Group, then class:
[ -9.5   4.4  -5.8  -1.1  29.7  -0.6   2.9 -25.0 -11.5 -10.7   4.7  -6.4
 -25.7  -1.1  -4.1  24.6   0.4   0.1 -28.2   4.4   6.0  -0.7  -2.0 -14.2
  14.6  -5.2  11.8   1.2  13.6 -20.2   2.1 -17.2  -7.2  18.2  -5.5 -10.0
  -3.6 -20.0  -5.0   0.3  33.2  -0.9 -36.8   5.3  -1.3  -4.3 -13.7   2.5
   9.8 -13.9   3.1   2.3 -21.0 -26.6   1.5 -43.5 -12.4] | j160:D
[ -3.0  -3.8  -5.0   7.6   9.1  -8.8  -4.7  -7.5  13.0   3.6  -2.5 -25.3
   2.4  -0.9  -5.2 -10.9   0.3  -3.9   7.6   4.7  -6.7 -16.1   4.2   3.4
  -3.9  -3.4  -6.4  -8.1  -2.7  -3.3  -5.4   4.5  -8.2 -26.0  15.9  -5.1
  -6.6  -3.9   6.3   3.4  -8.9  -9.1 -19.2   4.9   1.7   3.6   1.0  -0.5
  -2.9  17.9  -4.5  -4.8  -9.6   2.6   2.8   3.4  -5.7] | j554:M
[ 20.6 -15.5 -12.4  15.9  31.9  10.5  -8.8 -25.9 -31.5  43.0 -17.8 -30.7
 -19.2  20.2  -9.6  -8.6  -9.2   2.4 -39.9   5.3  -4.7   2.4   6.0  -3.3
   9.1   2.3  12.5  -9.0  17.8 -55.3  14.9   6.5 -14.6  10.3  13.6  -8.2
  -9.9 -40.0 -12.1  10.0  30.9 -16.0 -31.6   9.8   9.8  11.3 -52.1  -5.8
  32.9  28.8  -8.9  -8.2   8.9 -13.6  17.0  10.0  13.5] | j160:Z
[  4.1 -11.1  -4.6   8.5   5.1  -2.4  -4.5  -5.8 -11.1  13.6  -6.9  -3.3
  -8.7  -3.4  -0.1   1.7  -5.4   1.5 -15.9  -3.6   2.1   0.2   2.6  -5.8
  -1.7  -1.1   6.0   6.6   7.6 -21.4   5.5   1.6  -9.6  -0.5   6.6  -1.1
  -7.5 -23.2  -7.0   1.9   7.2  -8.4  -4.6  -1.3   5.2  -0.5 -26.1  -5.5
  14.0   7.2  -4.3  -3.3  15.1  -4.5  -3.1   5.8   4.6] | j160:D
[ 22.7   2.5  -5.4  -7.1 -41.1  -2.1  -3.3   1.9  14.5   2.5   0.9  25.7
  11.6  -0.3   1.7  -3.2   5.0   2.8   6.4 -19.7  -8.0   3.9   1.9   8.9
   0.5   7.1   0.9   3.7  -1.1  -8.8   7.3  11.1  -0.9  -3.6  -1.7  -2.0
   9.7  11.2  -6.0   1.1 -24.2   2.7  28.6  -2.2   1.5   6.1  -4.4  -1.9
  -3.9  11.2   4.4   5.2  16.9   5.8 -11.6  15.5   0.5] | j393:V
[ 19.2 -24.0  -3.8  -5.0  10.4  -7.0   0.5  -7.6   3.7   8.3   2.0  -0.7
   7.6   2.7   2.7   9.5   4.4   0.9 -13.7 -11.9  -5.5  -3.0   4.3  -1.6
  12.3   4.6  -1.7  -9.3   1.0 -26.9   6.8  11.6  -0.3  -5.2  -0.8  -5.3
   9.1 -12.2 -11.3   9.1 -20.6  -7.0   0.2  15.9   2.4   0.2 -13.6   2.5
   4.4   9.1  -0.1  10.7 -29.1 -17.6  16.5 -15.1   2.1] | J99:N
[ 37.0 -27.4 -12.2  10.1  22.9  -7.6 -13.3 -18.1   1.7  32.9  -8.3 -22.8
  -1.3  -3.3  -6.1 -11.1   3.3  -4.0 -30.3  -3.2  -6.9 -11.2   5.5   2.8
  10.9   5.4   8.0 -14.7  10.5 -59.3  18.5  21.3 -11.2 -17.7  32.3   1.1
  -3.4 -33.6 -14.6   6.6 -10.6 -18.6 -25.7  11.3  16.1  14.5 -34.7  -3.6
  17.5  35.7  -5.6   2.1 -11.5 -26.4   2.0   6.3   7.4] | J99:N
[ 25.7   5.8  -3.7   1.1  -7.0  -1.7   1.5  -2.1   5.1  11.6  -5.4   4.1
  10.3   2.8   0.4  -9.6   1.7 -11.0  -0.6 -13.0  -5.8  -0.9   4.5   7.3
  -0.7   0.5  -1.3  -0.8   2.9 -13.5   6.6  14.6   0.9   2.9   7.2   0.1
   4.4   0.8  -0.9   3.3  -9.3  -0.3  14.0   2.4   5.9   7.6  -4.9  -3.8
   0.9  14.8   0.0  -3.5  10.1   7.4  -2.4  20.4  10.7] | j393:V
[  1.2   2.7  -4.9   6.2  26.9   1.6  -2.1 -20.9  -8.9   2.8  -2.3 -37.9
 -10.1  -1.8  -3.2  -6.3   1.6  -6.4  -5.6  15.8   0.2 -20.7   1.6   0.3
   3.9  -8.3   1.0 -11.3  -1.7 -13.4   5.6   0.8  -2.3 -12.1   3.3  -7.8
  -6.6  -7.4  -1.9   5.0  17.0   0.7 -39.4   8.1  -0.8   2.8   1.0   7.9
   0.0   8.9  -1.5  -1.1 -29.4  -8.2   2.3 -15.8  -2.7] | j554:M
[ 14.4 -31.0  -5.2  -0.2  14.4  -5.6  -6.9 -12.6   8.2   5.0  -2.6   1.8
   4.3  -9.4   2.9  12.3   4.9  -5.8 -12.1  -3.7  -1.4  -9.0   3.2  -3.2
  11.3  -5.1  -3.0   4.5   8.9 -27.1  10.5  14.2  -8.3 -12.2   4.7 -10.6
   4.7 -15.1 -11.5  10.7 -21.4 -11.7  -5.1   8.6   6.9   2.2 -17.5  -4.9
  14.7  20.5  -3.2  15.8 -21.0 -20.9  -4.4 -23.0   1.8] | J99:N
[  6.5  -4.1   0.1   9.9   6.8   7.3  -4.9 -11.2  -8.7  10.6 -12.4   4.7
 -10.9  -0.3  -7.3   1.1  -7.9  -3.0  -4.1   0.1   2.1   3.6   6.0   1.0
   5.7  -5.8   1.8   1.5  14.0 -22.2   4.3   8.6 -10.5   8.5   2.5  -7.3
  -4.6 -12.6  -4.0   5.6  18.5  -6.6  -3.3   8.3   8.6  10.1 -19.9 -10.2
  12.0  16.0  -3.2  -9.7  12.0   4.1  -2.8   9.6  11.0] | j160:Z
[ 12.8   0.4  -3.4   9.3  47.1   8.4  -4.0 -34.3  -0.2  -7.7  -0.5 -44.1
 -20.2  -0.7 -11.4 -13.3   1.5  -3.0 -13.6  19.6   3.1 -20.6  -2.5   5.3
   9.4  -5.6  -2.1 -21.8   4.3 -27.0   8.1  -7.3  -5.5 -30.0  11.0 -17.5
  -5.2 -19.2   0.8  10.2  25.7  -9.4 -61.2  11.0  -5.3   7.9   1.4   5.9
  -3.2  18.4 -11.2 -13.0 -36.3 -24.7  14.0 -14.9   0.6] | j554:E
[ 25.8 -22.1  -9.4  12.4  14.5  -7.1  -8.4 -14.3   0.0  30.6  -8.4 -35.2
   2.6  -4.6  -3.9  -9.3   4.8  -4.6 -29.6  -6.3  -8.5  -6.5   5.7   0.0
   5.7   6.0   3.3  -7.1   2.4 -39.8  13.6  18.6 -13.4 -29.4  33.5  -7.1
  -3.4 -31.5 -11.8   4.1 -35.0 -17.2 -22.3   6.1  27.0   9.1 -26.8  -5.1
  17.4  27.8 -13.0   0.6  -7.7 -16.2   4.7  10.3   4.5] | J99:H
[  2.5 -18.7  -2.5   8.7  16.6  11.4  -0.9   3.0 -12.6  17.5  -7.5   2.0
 -17.5  -3.4   2.7   6.0  -5.5  -2.1 -17.2   9.6   4.0   8.8   6.6  -9.7
   5.9   0.9   9.1  -2.6   3.5 -25.4   3.3   0.3  -9.7   8.7   9.1  -1.7
  -3.1 -13.1  -0.5   6.6  18.7  -9.5 -15.7   1.9   9.0   1.3 -27.3  -5.9
  21.1   9.5  -2.3  -5.9   7.6  -9.4   4.4   1.3   9.1] | j160:D
[  4.6   6.0  -1.6   4.0  17.5  12.0   1.4  -6.9   8.2  -6.5  -0.7  -1.5
   6.0   7.8  -3.4  -9.2  -4.5  -6.7   7.5   7.5  -2.0 -10.4  -2.2   7.1
   4.9  -4.2  -0.7 -15.7  -3.0  -0.5  -0.5  -2.9   2.5 -15.9   5.2  -5.3
   2.9  -2.4   4.7   8.0  11.9  -7.3 -19.6   7.4   2.9   4.2   9.5  -1.4
  -4.7  12.1  -1.3 -13.3 -12.4  -4.4   0.8   5.6   1.1] | j554:C
[ 14.6  -4.0  -9.5   2.2  11.9   5.4  -4.0 -13.4 -17.3  14.0  -6.4  -3.9
  -4.0   0.6  -3.3 -10.1  -1.3   1.2 -14.3 -15.5  -6.1 -10.7   2.1   5.9
   0.2   8.9   8.9  -0.8   2.5 -24.1   8.0   4.9  -7.4  12.2   2.4  -3.3
   1.8  -8.0  -5.6   6.6  12.2   1.0  -2.4   9.0  -0.6   7.0 -19.5   1.6
  13.9   7.1  -0.5   1.5  13.1  -5.0   6.2  11.8  11.1] | j393:L
[ 27.4  -3.6  -7.2  -0.2  16.2  -3.2  -4.4 -22.9  -6.1  13.3  -1.3 -12.0
  -1.6   1.6  -4.4  -3.4   7.0  -1.9 -21.3 -14.9  -9.2  -9.2   3.1   1.3
   8.3   5.3   3.4  -5.4   5.1 -36.9  17.1   7.2  -8.9   0.7  -1.4  -5.3
  -3.3  -9.7 -11.2   4.1   5.1   7.9 -15.5   8.7  -2.8   7.5 -16.1   2.7
   3.9  17.9  -3.9  -3.2  -3.3 -14.1   7.5  -9.8   4.0] | j393:V
[ 13.3   6.7   0.6   4.5   7.5  -5.0  -1.9  -3.8   8.0   2.1  -2.0 -18.7
   1.6   7.9  -5.3  -8.2  -0.5   1.2   1.4   2.7  -5.5 -11.1  -0.3   7.1
  -0.9   0.7   0.5   6.4  -0.6  -9.6  -1.2   8.3   1.0 -10.5   7.7  -4.9
  -1.8  -2.2  -3.9   2.8   1.2  -4.1 -11.1   6.7   5.0   6.3   3.0   1.2
  -1.2  16.9  -1.1 -11.2  -5.3   4.8  -1.6  15.3   6.9] | j554:C
[ 11.3  20.6   0.0   0.3  13.8  -2.8   1.5 -13.8   3.2  -6.9   2.1 -15.6
  -2.4   8.4  -0.7  -7.1  -1.0  -0.2   7.4  -0.9  -4.3 -12.8  -1.7   3.4
  -4.6  -2.7  -3.1 -10.1   0.5   0.5   4.7  -0.9   1.6  -4.1  -2.6   0.5
   2.1   2.2  -0.3   0.0  10.4  -0.3 -21.8   8.3   0.9   2.9  18.4   8.7
 -11.7   3.5   5.1  -7.3 -23.4   0.6   2.6  -0.5   1.8] | j554:C
[ 39.6 -10.3 -16.5  -1.5  20.8   3.3  -1.1 -21.2 -13.4  17.1  -1.9   1.8
  -6.1  -2.2   0.7  -2.8   4.2   1.2 -34.8 -23.4  -8.2   5.5  -1.9   0.2
   5.6  12.8  11.3  -4.7   7.8 -48.2  12.9   3.7  -9.6   0.1  15.7  -5.2
   1.6 -21.9 -11.4   2.9   1.6  -6.2 -11.3   6.0  -0.3   6.4 -29.8  -4.5
   9.5  22.5  -0.7   1.3   8.5 -19.0  14.1   2.9   7.8] | j393:B
[ 32.5 -19.1 -14.6  10.8  24.7  -4.9  -7.5 -20.2 -18.0  34.3 -13.9 -41.9
  -8.1  -2.0  -7.2 -11.3  -4.2   0.9 -31.7  -7.9  -7.6  -9.9   4.9  -3.6
   8.5   9.5  12.9 -10.2   8.9 -52.7  16.2  13.9 -12.2  -3.0  21.5  -9.1
  -8.6 -32.7 -11.4   1.6  10.7  -5.5 -28.7  17.1  10.7   9.8 -38.9   0.7
  18.3  20.9 -10.5   1.9  -2.4 -14.4  13.4   8.1   7.0] | J99:H
[  7.3 -17.1  -7.7  17.1  -1.6   2.2  -7.0   6.0   2.7  21.2 -11.4   1.2
  -7.1  -4.5   0.6  -4.2  -4.0  -3.3  -9.1  -0.5   7.5   3.3   9.1   1.6
  -0.8   0.3   4.8  10.3  10.3 -20.7   5.3  12.3  -9.7  -0.8  18.0  -8.8
  -3.3 -12.2  -2.3   4.2  -5.6 -13.7   7.8  -2.5   6.6   7.1 -28.8 -16.1
  19.0  21.0 -10.2  -8.4  29.8   3.8  -5.6  23.2   7.6] | j160:D
[  5.4  -1.1   0.6   4.9   5.4   3.2   1.9  -4.3  -1.4  -4.5 -13.7  11.5
 -10.1  27.5  -2.4   2.0  -4.8  -0.5  -0.9   3.0  -1.6   0.4   1.8  -3.9
   2.5  -6.0   6.2   0.7   8.1 -13.6   1.3   1.2  -3.6   5.3   6.2  -4.1
   0.6  -7.4  -6.7   4.3   9.6  -9.0  -6.3   4.3   6.9   1.2 -15.6  -5.0
  10.3   9.9   0.0  -7.9   2.5  -0.5  -6.6   1.1   4.2] | j160:Q
[ 13.7 -11.9  -8.9   1.4  39.9  -8.2  -2.8 -29.4  -8.9   9.5  -0.4 -37.0
 -10.8  -2.6   3.0   9.1   9.4  -2.7 -38.4  -9.2  -2.5 -10.4  -2.5 -13.4
  15.8   3.9  13.6 -12.8   9.7 -44.1  19.8   7.6  -9.0  -5.2   9.2  -8.7
  -1.5 -33.1 -16.0   1.9   6.0  -7.8 -40.9  17.5   7.3   5.7 -24.5   7.6
   9.6   4.7  -0.6  13.3 -48.2 -27.3  13.5 -35.7  -5.7] | J99:N
[ 26.2 -15.1  -0.9  -1.5   8.7   5.7  -3.0  -4.3  -3.9  12.5  -1.3  27.1
   2.5   0.2   1.5   1.0   3.9  -1.0  -9.1 -11.3  -1.9   8.7   2.6   4.2
   7.2   5.0   4.6   0.3   4.2 -24.7   1.5  11.0  -3.6   2.2  -1.8  -2.2
   8.7  -8.3  -3.3   1.8  -8.3  -4.8  13.5   2.9   4.6   4.4 -16.8  -3.8
   4.7  12.7  -1.6   3.0   9.6 -12.4  -6.6   1.7  11.6] | j393:B
[ 24.3 -19.2  -2.9   1.3  20.3  -7.5   1.2 -24.5  -0.4  11.3   0.5 -16.6
  -1.8  -3.6   1.4   3.4   5.9  -7.1 -28.3  -8.3  -0.6  -6.8  -0.8  -2.4
  11.3   3.8   6.0 -10.4   1.3 -36.0  10.5  13.0  -5.6  -7.4   5.0  -2.8
   1.9 -17.0 -14.7   3.0  -7.3  -6.1 -16.2  11.4  -0.4   1.1 -17.8   1.2
   4.1  10.8   0.3  12.8 -27.8 -16.9   5.1 -21.9   3.3] | J99:N
[ 29.4  -4.4  -5.2  -3.9   0.4   4.0  -4.1  -4.8  -3.4  12.9  -3.8   6.0
   1.2   3.2  -1.0 -19.5   4.5  -3.6 -13.4 -15.3  -9.1   3.4   0.8   1.3
  -1.8  11.4   6.6  -4.2  13.2 -24.6   9.6  12.1   1.0   6.5   2.7  -2.4
   2.7  -7.1  -5.5   4.8  -8.5  -0.3   0.3   6.0   2.1   5.7 -15.0   0.0
   4.5  12.2   1.8 -10.5   6.1  -5.8   4.9   9.8   6.6] | j393:V
[  9.5  -2.3 -10.8   9.2  19.2  -2.8  -5.6 -15.0 -11.7  17.7  -9.7 -22.4
  -6.6  -2.5  -0.6   0.8  -3.1   2.4 -17.9   6.7   0.4   4.4   0.3 -13.7
   5.9   1.4  13.9  -2.4   8.0 -32.7   6.4   0.9  -9.6   3.9  17.0  -3.5
  -7.2 -28.1 -11.4   3.5  19.5 -12.8 -26.7   4.2   7.6   3.4 -28.1  -4.0
  16.4  12.9  -3.7  -6.3  10.2  -8.5   2.1   3.4   3.6] | j160:D
[ 21.0  19.1  -4.4   4.3  13.7   2.5   2.9  -7.8   9.0 -10.2   6.3 -12.9
   7.0   3.0   0.6 -11.9   8.6   1.3   7.8  -2.2  -5.1 -17.9  -1.1   9.9
  -4.7   0.2   1.0 -14.2  -2.9  -4.8   1.8   8.6  -3.3 -13.6   9.9  25.3
  -2.0   2.0   1.0  -1.3   0.4   3.3 -14.2   7.6   1.3   5.2  23.3   1.6
 -15.2  14.7   2.5 -15.9  -9.2   4.6   0.6  14.3   0.7] | j554:E
[  8.1   2.3  -4.1   0.8  16.1   5.5   2.2 -17.1 -17.3  -0.3   2.8   8.1
 -14.7   1.5   0.6  10.8   3.1  -0.1 -19.7  -1.7   0.1   7.6  -2.5  -6.5
  12.3   1.7  12.3   1.2  15.4 -27.2   6.4 -10.4  -8.1  12.2  -0.5  -0.6
  -6.0 -14.7  -7.5   7.6  24.5  -4.2 -16.7   3.3   3.0   0.9 -19.5  -0.9
   7.7  -0.9   3.9  -2.7   1.9 -11.7   3.8 -18.0  -0.2] | j160:Q
[ 20.3  14.1  -5.4   8.3  26.4   7.0   2.1 -18.0   6.4   4.6  -3.7 -29.3
  -4.6   2.5  -7.7 -18.5  -2.3  -2.4   4.2  10.6  -3.2 -21.9  -1.0  12.6
   1.4  -1.6   0.2 -19.8   3.1 -16.4   7.1  -1.8  -4.0 -14.3  10.6 -10.3
  -6.7  -7.2   2.1  11.2  18.9  -7.5 -30.7  10.8   4.5   9.7   3.9   3.6
  -5.6  22.5  -1.9 -20.9 -11.6  -1.8   1.4  21.5   1.8] | j554:C
[  8.4  -6.2  -7.7  12.8  20.8   6.5  -2.8 -15.0 -18.9  17.3  -8.0  -9.0
 -16.9   0.4  -1.8   1.3  -5.1  -1.9 -25.1   3.3   2.7   3.3   0.8  -2.6
   8.7   9.4  11.9   2.6  14.6 -33.1   5.3  -1.1 -17.2   8.5   9.4  -4.5
  -8.8 -27.2 -16.3   3.3  25.3 -10.1 -27.4   3.9  10.3  -1.5 -27.3 -21.3
  18.1  11.4  -2.8  -7.1   9.3  -9.4   2.5  -1.1   6.3] | j160:D
[ 21.1  13.4  -8.2   5.8  41.9   6.2  -0.9 -34.2  -9.2   7.3  -3.6 -38.8
  -9.4   0.5  -5.8 -19.8   3.0  -5.6 -18.5   3.2  -8.1 -18.2  -1.2   4.5
  11.5  -1.3   5.5 -19.6   2.1 -31.3  17.5  -4.8  -5.8 -11.1   6.7  -5.5
  -2.2 -19.8  -1.7   7.3  27.0  -6.0 -48.4  13.5  -2.6   2.5  -4.1   4.7
   4.4  24.0  -6.0  -3.6 -30.1  -9.7  17.5 -12.7  -1.2] | j554:C
[ 11.5  13.3   1.0   8.6  13.0   0.1   0.0 -12.4   3.9   6.9  -2.7 -35.5
  -4.7  -0.7  -9.3 -14.4  -0.7   0.9  -0.5   3.4 -11.5 -12.3  -1.3   6.0
  -2.0  -0.8   8.7  -9.9   3.0 -21.5   1.5   5.1  -3.4 -12.6  16.7  -4.1
  -9.0  -9.7  -6.7   0.1  14.2  -7.2 -26.7   8.1   8.8   7.3   0.6  -2.4
   7.5  17.9  -4.3 -12.2 -11.8   8.0   3.2  15.3  -1.3] | j554:C
[ 17.1  12.6   6.4   1.6  26.1   2.9   1.2 -13.3  17.2 -24.3   7.8 -17.1
  -1.5   8.0  -1.0 -10.3   4.7  -3.4   0.3   1.8   0.9  -7.8  -4.9   4.6
  12.8  -2.2  -0.5 -20.6  -8.0  -3.3  -0.7  -9.2   0.6 -25.5  10.1  -8.1
   0.2   2.2   3.1   3.0   6.0  -7.1 -29.5   6.9  -5.6   2.0  24.3   7.4
 -21.5   8.7   0.5  -6.0 -28.5  -7.2   1.8  -0.2  -4.0] | j554:E
[ 24.0 -16.8  -3.4   4.0  23.7  -6.9  -3.8 -22.1   6.8   9.8   4.4 -14.2
  -3.7  -1.3   0.3  10.1   6.3 -11.5 -20.1  -8.5   0.9  -2.6  -2.8  -5.8
  12.3  -5.7   6.9  -9.2   8.5 -31.4   9.5  10.7  -6.0  -5.8   5.8  -3.7
  -4.8 -19.3 -12.4   1.4  -4.6 -11.4 -20.9   9.6   5.6   5.0 -11.0   2.3
   7.3  10.9   6.6  11.8 -27.3 -20.8  -1.8 -24.5  -2.1] | J99:N
[ 16.3  11.2  -3.0  -0.9  22.6   2.6   4.3 -17.8  15.8  -7.2   3.7 -20.8
  -1.9   7.4  -4.2 -14.3   3.0  -1.1  -1.4   5.5   0.6 -10.5  -5.5   5.5
   4.2   0.5  -0.3 -13.7   0.2  -8.2   4.0  -2.3  -0.6 -16.9   6.4  -7.8
  -4.0   6.4  -3.1  -0.4  16.2   0.4 -29.5   9.2  -1.3   2.5  10.0   1.8
   0.1   5.1   0.5 -11.7 -16.3  -7.4   7.8   1.3  -4.2] | j554:E

Group, then class:
[-18.4  -2.9  10.1   3.3  -0.7 -21.6  -2.1  11.9   9.4  -2.7  19.5  -4.9
  -4.7  13.2  -9.4   9.5  -8.2   3.3 -38.3  10.8 -15.8  -6.8   8.8   1.4
   6.8  -8.8  -6.7   7.4 -15.5   2.5   4.7 -27.0  -0.7  -2.6 -11.2  -6.1
  11.9 -21.6 -24.3 -13.5   0.0 -15.0  -3.0   7.8  -6.9  -5.5  -8.8  -2.7
 -42.6 -11.7   0.2 -13.3 -28.9  -4.5  -6.4 -50.5 -18.3] | j187:[87]
[-18.8 -12.4  -0.5   6.5   0.5 -13.3 -10.5   5.3   6.1  -8.1  15.5  -6.3
  -0.1  14.6 -14.8  -5.4   6.6   0.5 -12.1  11.6 -11.2   2.2   8.9  -2.7
  -1.9  -5.4  -2.7   1.9 -18.6 -15.4  -0.2  -9.2  -7.3   1.7  -8.4  -9.7
  -6.4  -4.5 -10.2   9.9   0.1  -3.6  -5.6  -0.1  -4.2  -9.1  -9.2   0.2
 -41.1  -6.7  -2.4 -11.2  16.9 -12.2  -7.7 -37.3  -7.3] | j187:[93]
[-21.6 -12.0   5.0   6.0   2.2 -10.4  -8.8  14.8   4.7   9.7   2.6  -3.8
  -0.4   8.3 -30.1  -1.0   1.2  -8.4 -11.6   9.5  -9.4  -2.8   8.2  -8.5
   0.0  -7.6   1.8   2.1 -19.8 -25.2 -11.4 -16.7 -17.4  15.7  -0.7 -10.0
   2.4  -0.9 -17.1  16.1   8.4   0.2  -9.3  -4.9  12.5  -2.6   9.2   6.0
 -21.8  -5.5  -0.2  -5.7  12.9  -3.5  -6.6 -26.9 -23.6] | j187:[101]
[ -8.1  -0.8   5.9  -2.2  11.8   3.7   0.2  -1.5  -3.5 -19.8  -3.1   2.1
 -20.4  21.3  15.8   2.0  -7.6  25.7  -4.4  -2.7  -9.3  -4.3   9.7   3.3
   3.4  -1.4   6.4   6.0 -12.1  -0.1  22.7  -7.4   4.9  -5.9  16.4  -3.1
  14.5   3.6   1.8 -21.2   4.9 -14.6  -0.8   5.5  -4.4  -1.8  -4.3 -10.4
 -22.9  -6.6   2.9  -8.8  -6.1 -12.5  -1.4  -6.2  -3.7] | J35:[90]
[  2.6  -6.5  -3.1  -8.1  15.2   9.3   0.6 -10.9  -4.0 -20.9   6.0   0.2
 -12.1  22.2  22.1 -11.7 -11.1  14.2  -6.2  -4.1   0.2   6.1  29.6   1.7
  -2.6  15.2  -2.0   5.3 -23.3 -14.1  24.5   4.2   4.7  -9.3  21.4   1.6
  12.1  14.0 -16.4  -5.6  21.7  -7.7  12.2   5.0  -1.9  -0.7 -11.6  -7.5
   9.6  -8.3   9.7  -7.7   6.3  -6.0 -12.9 -11.1   1.6] | J35:[104]
[-17.8   0.1   8.6  -4.4  17.2  -4.5 -11.2  -3.2  -4.7 -15.6   1.8  -1.4
 -15.2  22.5  11.2   2.8 -10.5   9.3 -22.7   1.1   8.3   6.5  19.9   7.0
  -5.3   3.5  12.7  -2.2  -0.1   0.6  25.9  -3.6   0.9 -13.9   8.7   0.7
   0.8   8.9  -6.3 -10.0   2.9 -23.1  -4.4   7.9  -8.6 -11.5   3.8  -6.5
 -23.5  -7.0   4.7  -8.6 -17.6  -3.9   2.1 -27.0  -5.4] | J35:[104]
